-21; 17; -54; 5
-57; -15; 10; 12
-40; 30; 11; -2
->
-57; -15; 10
-40; 30; 11

-30; -40; -3
32; -6; -57
-6; 14; 13
-18; 16; 14
->
32; -6; -57
-6; 14; 13

23; 47; -31; 5; -31
9; 19; -32; -10; 12
7; 36; -2; 28; 7
->
9; 19; -32
7; 36; -2

-7; 51; 1; 15
-51; 6; -1; 10
23; -2; 0; 57
->
-51; 6; -1
23; -2; 0

-6; -4; -17; 10
-15; -19; -52; 20
-31; -6; 12; -16
->
-15; -19; -52
-31; -6; 12

31; 17; 30
36; -46; -16
55; 18; -19
-25; -17; 40
->
36; -46; -16
55; 18; -19

10; -38; 6; 4
3; -13; 2; -10
-2; -26; 43; -3
-28; 6; 31; 20
18; -13; -19; -6
->
3; -13; 2
-2; -26; 43

-7; -27; 1; 15
17; -4; 31; -44
-8; -29; 4; 13
-7; -37; 1; 8
19; 4; 27; -32
->
17; -4; 31
-8; -29; 4
---
-11; 4; -6; 12; -28; 21; -7; -3; 18; 26; 21; -27; -45; 0; -18; -55
39; 46; 26; 18; 21; 20; 43; 13; 25; -10; 44; -23; -11; -26; -30; -23
->
-18; -55; -11; 4; -6; 12; -28; 21; -7; -3; 18; 26; 21; -27; -45; 0
-30; -23; 39; 46; 26; 18; 21; 20; 43; 13; 25; -10; 44; -23; -11; -26

17; 41; -44; 56; -6; 2; 34
19; 33; -38; 51; 9; -1; 40
8; 37; -40; 48; -19; -3; 37
12; 37; -40; 50; -12; -2; 37
10; 38; -41; 50; -17; -2; 36
->
2; 34; 17; 41; -44; 56; -6
-1; 40; 19; 33; -38; 51; 9
-3; 37; 8; 37; -40; 48; -19
-2; 37; 12; 37; -40; 50; -12
-2; 36; 10; 38; -41; 50; -17

9; 25; -39
5; -2; -44
-57; -29; -2
23; 21; -3
22; 0; 45
15; -9; 17
->
25; -39; 9
-2; -44; 5
-29; -2; -57
21; -3; 23
0; 45; 22
-9; 17; 15

53; -17; 23; -10; 15
-10; -58; 3; -34; 26
26; 8; 3; 12; 21
-10; -51; 0; -36; 26
51; -21; 25; -11; 11
-9; -59; 1; -37; 22
12; -15; -11; 4; 42
16; -19; -17; 5; 38
->
-10; 15; 53; -17; 23
-34; 26; -10; -58; 3
12; 21; 26; 8; 3
-36; 26; -10; -51; 0
-11; 11; 51; -21; 25
-37; 22; -9; -59; 1
4; 42; 12; -15; -11
5; 38; 16; -19; -17

-42; 17; -46; 18; -14; 22; -36; 27; -37; 14; 18; 28; -30
-52; 23; -55; 22; -18; 30; -45; 35; -42; 20; 24; 38; -39
-18; -17; -19; -17; -18; -17; -18; -17; -18; -17; -17; -17; -18
43; -31; 47; -26; 11; -38; 41; -42; 31; -31; -29; -46; 37
-39; 1; -41; 1; -20; 5; -35; 8; -34; 0; 2; 9; -32
->
28; -30; -42; 17; -46; 18; -14; 22; -36; 27; -37; 14; 18
38; -39; -52; 23; -55; 22; -18; 30; -45; 35; -42; 20; 24
-17; -18; -18; -17; -19; -17; -18; -17; -18; -17; -18; -17; -17
-46; 37; 43; -31; 47; -26; 11; -38; 41; -42; 31; -31; -29
9; -32; -39; 1; -41; 1; -20; 5; -35; 8; -34; 0; 2

0; 3; -5; -10; 15; 17; 2; -11
-13; 7; 10; -6; 19; 0; -10; 0
-10; 1; 17; -8; 19; -7; 3; 14
-16; 10; 1; -12; 0; -3; -1; 17
19; 0; 11; -1; 9; 3; -5; 18
0; -2; -11; 11; -7; -6; -3; 0
0; -2; -37; -1; 0; 12; 12; 0
20; -2; 20; 2; 8; 1; -5; 17
-5; -14; -49; 12; 0; -14; 11; -9
0; 5; 7; 0; 15; -14; -6; 0
->
2; -11; 0; 3; -5; -10; 15; 17
-10; 0; -13; 7; 10; -6; 19; 0
3; 14; -10; 1; 17; -8; 19; -7
-1; 17; -16; 10; 1; -12; 0; -3
-5; 18; 19; 0; 11; -1; 9; 3
-3; 0; 0; -2; -11; 11; -7; -6
12; 0; 0; -2; -37; -1; 0; 12
-5; 17; 20; -2; 20; 2; 8; 1
11; -9; -5; -14; -49; 12; 0; -14
-6; 0; 0; 5; 7; 0; 15; -14
